Below is a small trained network, with its code and all its weights. Each question gives an input and a class and asks what happens when units are switched off, that is, made to give their printed mean instead of their output.

import numpy as np


def w(rows, s, z=0):
    codes = np.array(rows[::2]) - 128.0
    scale = np.full(codes.shape[1], s)
    scale[-1] = z or s
    return codes * scale


def norm(h):
    return h / np.sqrt((h * h).mean(-1, keepdims=True) + 1e-5)


def f(y):
    return y / 2 * (1 + np.tanh(0.7978845608 * (y + 0.044715 * y**3)))


def log_softmax(a):
    a = a - a.max(-1, keepdims=True)
    return a - np.log(np.exp(a).sum(-1, keepdims=True))


def net(x, mask):
    res = np.array(x, float).reshape(1, 8) / 4 @ E
    u = 0
    for l in range(2):
        y = f(norm(res) @ A[l][:, :-1].T + A[l][:, -1])
        res = res + np.where(mask[u : u + 10], y, B[l][:, -1]) @ B[l][:, :-1]
        u += 10
    return log_softmax(norm(res)[-1] @ U[:, :-1].T + U[:, -1])


A, B = {}, {}
E = w([
[241,144,119,34,143],'x0',
[64,72,181,64,96],'x1',
[125,128,126,127,125],'x2',
[224,89,156,176,25],'x3',
[126,127,128,126,128],'x4',
[177,50,170,175,255],'x5',
[131,127,128,129,130],'x6',
[127,131,127,127,129],'x7',
],0.0024)
A[0] = w([
[168,162,134,18,139,87],'L0N0',
[114,134,69,62,51,154],'L0N1',
[68,167,70,75,186,9],'L0N2',
[66,238,155,117,233,152],'L0N3',
[173,249,58,194,165,91],'L0N4',
[185,224,27,232,174,63],'L0N5',
[141,74,149,104,152,99],'L0N6',
[11,152,156,210,80,120],'L0N7',
[48,25,217,4,92,175],'L0N8',
[63,93,38,45,199,108],'L0N9',
],0.0043,0.0015)
B[0] = w([
[148,122,56,163,123,159],'L0N0',
[119,163,120,172,220,195],'L0N1',
[130,60,141,73,98,144],'L0N2',
[107,106,170,112,64,230],'L0N3',
[110,157,213,136,104,209],'L0N4',
[110,174,233,126,145,229],'L0N5',
[95,184,114,137,176,133],'L0N6',
[169,124,62,205,185,238],'L0N7',
[190,253,204,204,149,250],'L0N8',
[95,73,166,106,62,182],'L0N9',
],0.0048,0.0018)
A[1] = w([
[209,95,116,217,71,124],'L1N0',
[188,178,163,165,167,215],'L1N1',
[127,63,184,147,192,75],'L1N2',
[95,140,225,91,92,232],'L1N3',
[152,16,158,168,188,121],'L1N4',
[217,148,100,6,158,187],'L1N5',
[80,215,41,148,22,186],'L1N6',
[32,132,114,91,206,250],'L1N7',
[127,2,70,132,83,66],'L1N8',
[78,94,93,199,160,11],'L1N9',
],0.0055,0.0014)
B[1] = w([
[44,68,129,31,106,209],'L1N0',
[58,127,166,125,119,252],'L1N1',
[167,197,107,95,140,173],'L1N2',
[167,111,122,178,92,212],'L1N3',
[173,201,54,61,127,186],'L1N4',
[36,100,65,253,112,190],'L1N5',
[205,118,136,72,217,225],'L1N6',
[172,82,139,90,67,177],'L1N7',
[160,156,161,138,97,104],'L1N8',
[139,120,39,173,83,142],'L1N9',
],0.0054,0.0033)
U = w([
[114,209,255,176,146,127],'0',
[82,114,9,225,132,85],'1',
[214,184,91,32,233,75],'2',
[91,20,161,15,47,18],'3',
[106,152,146,130,141,254],'4',
],0.0082,0.0025)

Each question gives the input, the list of numbers given to net, and the class t.
The units are the neurons (one row each of A and B). Each row of codes is followed by its name. A weight is (code - 128) times the scale printed after its matrix; where a second scale follows, it is the last column's (A, B and U).
mask holds one flag per neuron, layer by layer. A switched-off neuron (its flag False) gives its mean, the last column of its row in B, instead of its output. The means were averaged over made-up inputs and are rounded, as every weight is.
A unit's drop is (log p(t) with every unit on - log p(t) with that unit switched off) / (log p(t) with every unit on - log p(t) with every unit switched off).
The circuit of an input: a set's keep is (log p(t) with only the set's units on - log p(t) with every unit switched off) / (log p(t) with every unit on - log p(t) with every unit switched off). Starting from the 12 units with the biggest drops (on a tie, the unit counted first), units are removed one at a time, each time the one whose removal leaves the highest keep (on an exact tie, the one counted first), for as long as the keep stays at least 0.8.
units of the circuit, in order: the units of the circuit, biggest drop first
unit that matters most: the unit with the biggest drop
k most important neurons: the k neurons with the biggest drops, biggest first
k most important neurons of layer l: the k neurons of layer l with the biggest drops, biggest first
input [5,-6,-7,4,5,-3,8,8], class 0: 3 most important neurons of layer 0 -> L0N5; L0N4; L0N2
input [5,0,-8,-7,-1,3,-5,-1], class 3: 3 most important neurons of layer 0 -> L0N9; L0N3; L0N7
input [1,-7,-1,-5,2,5,5,-8], class 0: 3 most important neurons -> L0N5; L0N4; L1N6
input [0,1,8,-5,3,-5,5,7], class 2: units of the circuit, in order -> L1N6
input [-7,2,6,2,-3,-8,4,8], class 2: units of the circuit, in order -> L1N6; L1N1
input [7,-6,7,3,2,3,0,5], class 1: 3 most important neurons -> L1N5; L0N8; L1N6
input [-5,-6,-1,7,4,2,-2,-6], class 3: 2 most important neurons of layer 0 -> L0N8; L0N1
input [8,6,3,2,5,-6,1,-1], class 1: 4 most important neurons -> L1N5; L0N5; L0N4; L0N0
input [8,-7,2,6,-4,1,6,-2], class 1: units of the circuit, in order -> L1N5; L0N8
input [-6,2,-7,5,4,1,7,-7], class 1: 2 most important neurons of layer 1 -> L1N9; L1N7
input [4,5,5,5,5,5,0,-1], class 0: 3 most important neurons of layer 0 -> L0N8; L0N6; L0N7
input [-8,2,7,7,5,0,-1,4], class 1: 2 most important neurons -> L0N7; L1N9
input [-4,7,-8,4,4,-3,-4,-8], class 0: 2 most important neurons -> L0N8; L1N5
input [-4,-5,-7,6,-2,8,-8,-4], class 2: units of the circuit, in order -> L1N4; L0N8; L1N5
input [0,-1,-8,8,0,6,-2,0], class 3: unit that matters most -> L1N0
input [0,-6,8,8,8,-8,-6,7], class 2: 2 most important neurons of layer 1 -> L1N6; L1N7
input [-3,5,-2,-3,-5,7,-1,-4], class 2: 2 most important neurons -> L1N4; L0N5
input [0,5,7,-7,-6,-8,1,-8], class 2: 2 most important neurons -> L1N6; L0N8
input [-5,4,4,4,-5,-8,7,1], class 2: 3 most important neurons -> L1N6; L1N5; L0N5
input [-4,-1,-4,8,-6,0,-7,2], class 3: units of the circuit, in order -> L1N0
input [2,-3,-2,-4,-3,-3,8,0], class 3: 2 most important neurons -> L0N8; L0N2
input [8,7,-1,0,-4,4,7,4], class 1: 2 most important neurons -> L1N5; L0N5
input [-6,1,0,-4,6,-4,1,6], class 1: 2 most important neurons -> L0N7; L1N9
input [-3,-3,-5,-5,-5,-8,-5,7], class 2: 2 most important neurons of layer 1 -> L1N6; L1N0
input [5,4,-8,2,-3,0,5,-6], class 1: 2 most important neurons of layer 1 -> L1N5; L1N6
input [-2,5,3,-2,-6,-7,1,2], class 2: 2 most important neurons -> L1N6; L0N5
